Here is a tiny trained network, its code and every weight. The questions are about switching its units off for an input and a class, where a switched-off unit gives its printed mean instead of its output.

import numpy as np


def w(rows, s, z=0):
    codes = np.array(rows[::2]) - 128.0
    scale = np.full(codes.shape[1], s)
    scale[-1] = z or s
    return codes * scale


def norm(h):
    return h / np.sqrt((h * h).mean(-1, keepdims=True) + 1e-5)


def f(y):
    return y / 2 * (1 + np.tanh(0.7978845608 * (y + 0.044715 * y**3)))


def log_softmax(a):
    a = a - a.max(-1, keepdims=True)
    return a - np.log(np.exp(a).sum(-1, keepdims=True))


def net(x, mask):
    res = np.array(x, float).reshape(1, 8) / 4 @ E
    u = 0
    for l in range(3):
        y = f(norm(res) @ A[l][:, :-1].T + A[l][:, -1])
        res = res + np.where(mask[u : u + 4], y, B[l][:, -1]) @ B[l][:, :-1]
        u += 4
    return log_softmax(norm(res)[-1] @ U[:, :-1].T + U[:, -1])


A, B = {}, {}
E = w([
[121,129,136],'x0',
[202,45,211],'x1',
[115,127,147],'x2',
[146,129,109],'x3',
[127,129,131],'x4',
[132,254,248],'x5',
[99,123,159],'x6',
[115,125,144],'x7',
],0.0053)
A[0] = w([
[156,77,85,155],'0.n1',
[121,138,128,252],'0.n2',
[203,91,178,23],'0.n3',
[201,202,248,106],'0.n4',
],0.012,0.0023)
B[0] = w([
[15,118,254,177],'0.n1',
[130,176,152,150],'0.n2',
[229,110,147,167],'0.n3',
[3,240,76,254],'0.n4',
],0.0078,0.008)
A[1] = w([
[87,11,172,168],'1.n1',
[16,177,104,116],'1.n2',
[52,242,72,255],'1.n3',
[176,133,254,69],'1.n4',
],0.0084,0.0026)
B[1] = w([
[66,201,104,172],'1.n1',
[201,57,161,205],'1.n2',
[195,2,194,248],'1.n3',
[213,90,182,139],'1.n4',
],0.006,0.011)
A[2] = w([
[86,181,197,100],'2.n1',
[81,194,72,57],'2.n2',
[9,184,85,252],'2.n3',
[147,101,233,168],'2.n4',
],0.011,0.0032)
B[2] = w([
[126,95,103,201],'2.n1',
[152,109,88,127],'2.n2',
[25,135,1,204],'2.n3',
[173,116,60,254],'2.n4',
],0.0094,0.0085)
U = w([
[135,81,88,3],'0',
[7,153,65,253],'1',
],0.012,0.00065)

Each question gives the input, the list of numbers given to net, and the class t.
The units are the neurons (one row each of A and B). Each row of codes is followed by its name. A weight is (code - 128) times the scale printed after its matrix; where a second scale follows, it is the last column's (A, B and U).
mask holds one flag per neuron, layer by layer. A switched-off neuron (its flag False) gives its mean, the last column of its row in B, instead of its output. The means were averaged over made-up inputs and are rounded, as every weight is.
A unit's drop is (log p(t) with every unit on - log p(t) with that unit switched off) / (log p(t) with every unit on - log p(t) with every unit switched off).
The circuit of an input: a set's keep is (log p(t) with only the set's units on - log p(t) with every unit switched off) / (log p(t) with every unit on - log p(t) with every unit switched off). Starting from all 12 units, units are removed one at a time, each time the one whose removal leaves the highest keep (on an exact tie, the one counted first), for as long as the keep stays at least 0.8.
circuit, biggest first: the units of the circuit, biggest drop first
top k neurons: the k neurons with the biggest drops, biggest first
top k neurons in layer l: the k neurons of layer l with the biggest drops, biggest first
drop of u: that unit's drop, to one decimal
input [-4,4,-5,4,8,6,-8,2], class 1: circuit, biggest first	(0.n4)
input [-2,7,-3,4,3,8,-3,-2], class 1: top 2 neurons	(0.n4, 1.n4)
input [5,4,-2,8,8,-7,-3,5], class 1: top 2 neurons in layer 1	(1.n3, 1.n1)
input [-7,-8,2,-3,8,-3,2,5], class 0: circuit, biggest first	(0.n4, 2.n3)
input [-6,-8,-2,-1,-3,5,1,5], class 0: top 2 neurons	(1.n3, 0.n4)
input [5,-5,5,6,6,-5,-2,4], class 0: top 2 neurons	(2.n3, 1.n2)
input [7,-2,8,-2,-8,-2,-5,1], class 0: drop of 2.n3	0.3
input [-2,4,2,-5,8,-7,-7,-1], class 1: drop of 1.n2	0.3
input [1,5,7,6,3,-8,-2,-3], class 1: top 2 neurons in layer 1	(1.n3, 1.n1)
input [7,-8,5,0,-6,0,6,-7], class 0: drop of 0.n4	0.1
